Below are the code and all the weights of a small trained network. Each question names an input and a class and asks about switching units off, where a switched-off unit gives its printed mean instead of its output.

import numpy as np


def w(rows, s, z=0):
    codes = np.array(rows[::2]) - 128.0
    scale = np.full(codes.shape[1], s)
    scale[-1] = z or s
    return codes * scale


def norm(h):
    return h / np.sqrt((h * h).mean(-1, keepdims=True) + 1e-5)


def f(y):
    return y / 2 * (1 + np.tanh(0.7978845608 * (y + 0.044715 * y**3)))


def log_softmax(a):
    a = a - a.max(-1, keepdims=True)
    return a - np.log(np.exp(a).sum(-1, keepdims=True))


def net(x, mask):
    res = np.array(x, float).reshape(1, 8) / 4 @ E
    u = 0
    for l in range(4):
        y = f(norm(res) @ A[l][:, :-1].T + A[l][:, -1])
        res = res + np.where(mask[u : u + 4], y, B[l][:, -1]) @ B[l][:, :-1]
        u += 4
    return log_softmax(norm(res)[-1] @ U[:, :-1].T + U[:, -1])


A, B = {}, {}
E = w([
[76,57,125,188,120],'x0',
[105,144,77,176,196],'x1',
[117,180,59,60,25],'x2',
[177,47,93,122,193],'x3',
[82,45,50,144,137],'x4',
[112,254,135,174,133],'x5',
[148,150,63,223,162],'x6',
[186,19,88,171,77],'x7',
],0.0068)
A[0] = w([
[31,129,93,101,45,42],'L0N0',
[119,155,158,176,149,208],'L0N1',
[76,84,115,183,1,20],'L0N2',
[222,123,99,35,116,3],'L0N3',
],0.0081,0.0027)
B[0] = w([
[121,223,42,62,213,248],'L0N0',
[94,53,158,197,109,239],'L0N1',
[41,187,1,121,87,239],'L0N2',
[175,139,144,60,253,239],'L0N3',
],0.0064,0.0018)
A[1] = w([
[151,184,166,93,121,236],'L1N0',
[142,247,186,126,119,202],'L1N1',
[124,125,146,137,201,13],'L1N2',
[153,78,81,154,87,7],'L1N3',
],0.014,0.002)
B[1] = w([
[90,88,168,108,121,210],'L1N0',
[37,168,217,107,40,255],'L1N1',
[139,170,46,203,222,153],'L1N2',
[1,184,227,160,116,163],'L1N3',
],0.0088,0.0073)
A[2] = w([
[105,254,121,93,25,90],'L2N0',
[94,237,174,70,138,144],'L2N1',
[183,33,182,64,90,3],'L2N2',
[142,127,186,121,211,131],'L2N3',
],0.0062,0.0034)
B[2] = w([
[199,102,79,121,73,254],'L2N0',
[73,124,145,210,67,238],'L2N1',
[244,92,92,38,140,148],'L2N2',
[17,127,144,79,133,158],'L2N3',
],0.011,0.0038)
A[3] = w([
[183,140,142,57,195,4],'L3N0',
[138,46,179,2,126,217],'L3N1',
[135,96,137,216,170,115],'L3N2',
[106,30,145,57,64,218],'L3N3',
],0.01,0.0026)
B[3] = w([
[100,4,79,1,189,147],'L3N0',
[98,132,219,93,110,253],'L3N1',
[53,187,213,185,185,169],'L3N2',
[220,186,193,199,23,254],'L3N3',
],0.0072,0.0067)
U = w([
[135,150,36,105,108,19],'0',
[214,76,176,76,142,26],'1',
[110,171,210,130,4,254],'2',
[106,125,138,213,213,198],'3',
],0.014,0.0039)

Each question gives the input, the list of numbers given to net, and the class t.
The units are the neurons (one row each of A and B). Each row of codes is followed by its name. A weight is (code - 128) times the scale printed after its matrix; where a second scale follows, it is the last column's (A, B and U).
mask holds one flag per neuron, layer by layer. A switched-off neuron (its flag False) gives its mean, the last column of its row in B, instead of its output. The means were averaged over made-up inputs and are rounded, as every weight is.
A unit's drop is (log p(t) with every unit on - log p(t) with that unit switched off) / (log p(t) with every unit on - log p(t) with every unit switched off).
The circuit of an input: a set's keep is (log p(t) with only the set's units on - log p(t) with every unit switched off) / (log p(t) with every unit on - log p(t) with every unit switched off). Starting from the 12 units with the biggest drops (on a tie, the unit counted first), units are removed one at a time, each time the one whose removal leaves the highest keep (on an exact tie, the one counted first), for as long as the keep stays at least 0.8.
units of the circuit, in order: the units of the circuit, biggest drop first
k most important neurons: the k neurons with the biggest drops, biggest first
k most important neurons of layer l: the k neurons of layer l with the biggest drops, biggest first
drop when u is switched off: that unit's drop, to one decimal
input [3,-7,0,5,5,-5,7,-7], class 3: units of the circuit, in order -> (L1N1)
input [-4,-7,-8,3,6,-4,-5,2], class 1: 2 most important neurons -> (L2N2 L1N1)
input [-3,-1,-5,2,-1,-7,-2,-7], class 3: 3 most important neurons -> (L1N2 L1N1 L2N0)
input [4,-1,2,-2,2,-8,1,-6], class 0: units of the circuit, in order -> (L0N0 L1N1 L1N3)
input [-7,-5,2,2,6,-2,-3,0], class 1: units of the circuit, in order -> (L1N1 L0N3)
input [5,-3,-2,8,2,-6,-3,-8], class 1: 2 most important neurons -> (L1N1 L2N1)
input [-7,-8,8,7,4,1,3,3], class 1: units of the circuit, in order -> (L0N3 L1N1)
input [-1,6,-7,-6,-5,-3,-5,5], class 3: units of the circuit, in order -> (L1N2 L3N3)
input [1,-7,5,4,5,0,7,-8], class 0: 3 most important neurons of layer 1 -> (L1N1 L1N3 L1N0)
input [-6,-2,-2,2,-2,-5,8,-7], class 3: 2 most important neurons of layer 3 -> (L3N3 L3N1)
input [4,7,7,-5,5,2,-5,8], class 0: 2 most important neurons of layer 0 -> (L0N0 L0N2)
input [3,-6,0,6,-4,2,-8,3], class 1: 2 most important neurons of layer 1 -> (L1N1 L1N3)
input [4,-6,-3,2,0,-3,4,-8], class 3: drop when L1N2 is switched off -> 0.1
input [-3,-5,-7,2,-6,-6,6,-4], class 3: units of the circuit, in order -> (L1N2)
input [7,-3,7,5,-3,3,7,-1], class 0: drop when L1N0 is switched off -> 0.1
input [-4,5,-4,-6,1,-1,6,-2], class 3: drop when L2N3 is switched off -> 0.0
